Each row has a name. Each question is about the rows just above it.

pevo: [128 112 113 147 124 195  87 168 111 190 149 129  75 103 143 149  79 138
 145 117 127 135 102 128 175 138 115 105 107 147 124]
Bur: [128 132 113 147 124 196  87 112  82 123 107 125  79 170 147 169 116 114
 109 103 126 143  82 138 138 144 174  67 153 174 151]
Donem: [124 140  90 143 203  96 131 130 117 128 139 114 167 125  95 109  89 137
 145 117 127 142 167 125  66 135  88 139 148 134 173]
After [113 147 124 196  87], its row goes on with -> [112  82 123 107 125  79 170 147 169 116 114 109 103 126 143  82 138 138
 144 174  67 153 174 151]
Go on from [138 145 117 127] to the end of its row. -> [135 102 128 175 138 115 105 107 147 124]
What comes right after [89] in the named rows? -> [137]
Right after [115] comes -> [105]
Right after [116] comes -> [114]
How many entries does [124 140  90 143 203  96 131 130 117 128 139 114 167 125  95 109  89 137
 145 117 127 142 167 125  66 135  88] have? -> 27

